Below are the code and all the weights of a small trained network. Each question names an input and a class and asks about switching units off, where a switched-off unit gives its printed mean instead of its output.

import numpy as np


def w(rows, s, z=0):
    codes = np.array(rows[::2]) - 128.0
    scale = np.full(codes.shape[1], s)
    scale[-1] = z or s
    return codes * scale


def f(y):
    return np.maximum(y, 0)


def log_softmax(a):
    a = a - a.max(-1, keepdims=True)
    return a - np.log(np.exp(a).sum(-1, keepdims=True))


def net(x, mask):
    res = np.array(x, float).reshape(1, 4) / 4 @ E
    y = f(res @ A[0][:, :-1].T + A[0][:, -1])
    res = res + np.where(mask, y, B[0][:, -1]) @ B[0][:, :-1]
    return log_softmax(res[-1] @ U[:, :-1].T + U[:, -1])


A, B = {}, {}
E = w([
[166,47,59,93,205,163,183,169,43],'x0',
[61,156,200,36,216,130,191,197,198],'x1',
[81,114,139,113,136,123,143,80,85],'x2',
[176,254,119,67,91,196,244,59,98],'x3',
],0.0076)
A[0] = w([
[174,162,93,140,38,127,98,87,79,174],'n1',
[68,89,208,75,199,113,139,245,168,220],'n2',
[108,72,82,127,216,113,83,229,78,167],'n3',
[215,54,125,192,139,106,103,129,90,139],'n4',
[91,70,110,192,98,97,85,156,131,194],'n5',
[116,128,78,115,148,176,189,114,113,61],'n6',
[138,58,7,203,117,140,123,118,14,185],'n7',
[30,96,184,195,80,68,55,156,193,211],'n8',
[38,67,173,64,248,154,122,253,120,191],'n9',
[240,160,15,63,192,195,227,132,58,90],'n10',
[107,77,237,156,86,48,51,117,198,193],'n11',
[217,239,82,187,82,164,42,72,140,200],'n12',
[158,247,191,121,17,112,135,45,130,197],'n13',
[69,242,190,87,208,180,55,118,202,253],'n14',
],0.007,0.0031)
B[0] = w([
[47,65,117,197,113,203,65,85,57,197],'n1',
[86,142,76,184,216,205,227,139,140,244],'n2',
[84,55,45,99,110,174,42,171,42,221],'n3',
[167,127,62,101,20,47,136,101,103,191],'n4',
[210,156,100,112,85,72,101,119,60,202],'n5',
[164,158,150,193,154,103,199,140,162,158],'n6',
[182,101,79,116,55,49,20,123,66,226],'n7',
[154,201,159,153,247,76,89,44,56,232],'n8',
[65,103,64,169,199,218,152,188,66,255],'n9',
[172,218,213,201,192,73,114,31,100,226],'n10',
[135,205,157,202,193,78,159,77,92,221],'n11',
[13,71,171,188,103,177,109,116,54,220],'n12',
[45,2,135,88,62,223,100,182,166,232],'n13',
[107,164,236,97,165,187,206,173,172,221],'n14',
],0.0067,0.01)
U = w([
[197,190,175,233,98,77,87,47,75,253],'0',
[75,81,68,161,97,229,131,164,95,226],'1',
[156,211,157,172,217,112,202,107,109,183],'2',
[117,156,213,1,90,184,233,189,213,13],'3',
[222,88,38,82,76,66,73,170,74,7],'4',
],0.0077,0.003)

Each question gives the input, the list of numbers given to net, and the class t.
The units are the neurons (one row each of A and B). Each row of codes is followed by its name. A weight is (code - 128) times the scale printed after its matrix; where a second scale follows, it is the last column's (A, B and U).
mask holds one flag per neuron, in row order. A switched-off neuron (its flag False) gives its mean, the last column of its row in B, instead of its output. The means were averaged over made-up inputs and are rounded, as every weight is.
A unit's drop is (log p(t) with every unit on - log p(t) with that unit switched off) / (log p(t) with every unit on - log p(t) with every unit switched off).
The circuit of an input: a set's keep is (log p(t) with only the set's units on - log p(t) with every unit switched off) / (log p(t) with every unit on - log p(t) with every unit switched off). Starting from the 12 units with the biggest drops (on a tie, the unit counted first), units are removed one at a time, each time the one whose removal leaves the highest keep (on an exact tie, the one counted first), for as long as the keep stays at least 0.8.
units of the circuit, in order: the units of the circuit, biggest drop first
unit that matters most: the unit with the biggest drop
k most important neurons: the k neurons with the biggest drops, biggest first
drop when u is switched off: that unit's drop, to one decimal
input [6,-5,-3,7], class 0: units of the circuit, in order => (n10)
input [4,0,-7,2], class 0: 2 most important neurons => (n10, n2)
input [-3,-1,-6,7], class 1: 2 most important neurons => (n13, n12)
input [-8,8,-4,2], class 3: 3 most important neurons => (n14, n13, n10)
input [3,0,-8,8], class 0: 3 most important neurons => (n10, n2, n9)
input [-1,8,0,1], class 3: 4 most important neurons => (n14, n10, n8, n11)
input [-8,2,-7,2], class 3: 2 most important neurons => (n13, n14)
input [-4,2,6,0], class 2: 2 most important neurons => (n8, n11)
input [6,2,-4,2], class 2: 2 most important neurons => (n10, n13)
input [6,1,-6,3], class 2: 3 most important neurons => (n10, n5, n1)
input [1,-2,1,-6], class 4: 2 most important neurons => (n10, n3)
input [7,0,8,8], class 0: 2 most important neurons => (n10, n2)
input [1,-5,8,0], class 4: drop when n8 is switched off => 0.2
input [-1,3,-1,-6], class 2: unit that matters most => n8
input [3,-4,-6,7], class 0: drop when n10 is switched off => 2.9
input [-3,-3,0,6], class 1: drop when n13 is switched off => 0.2
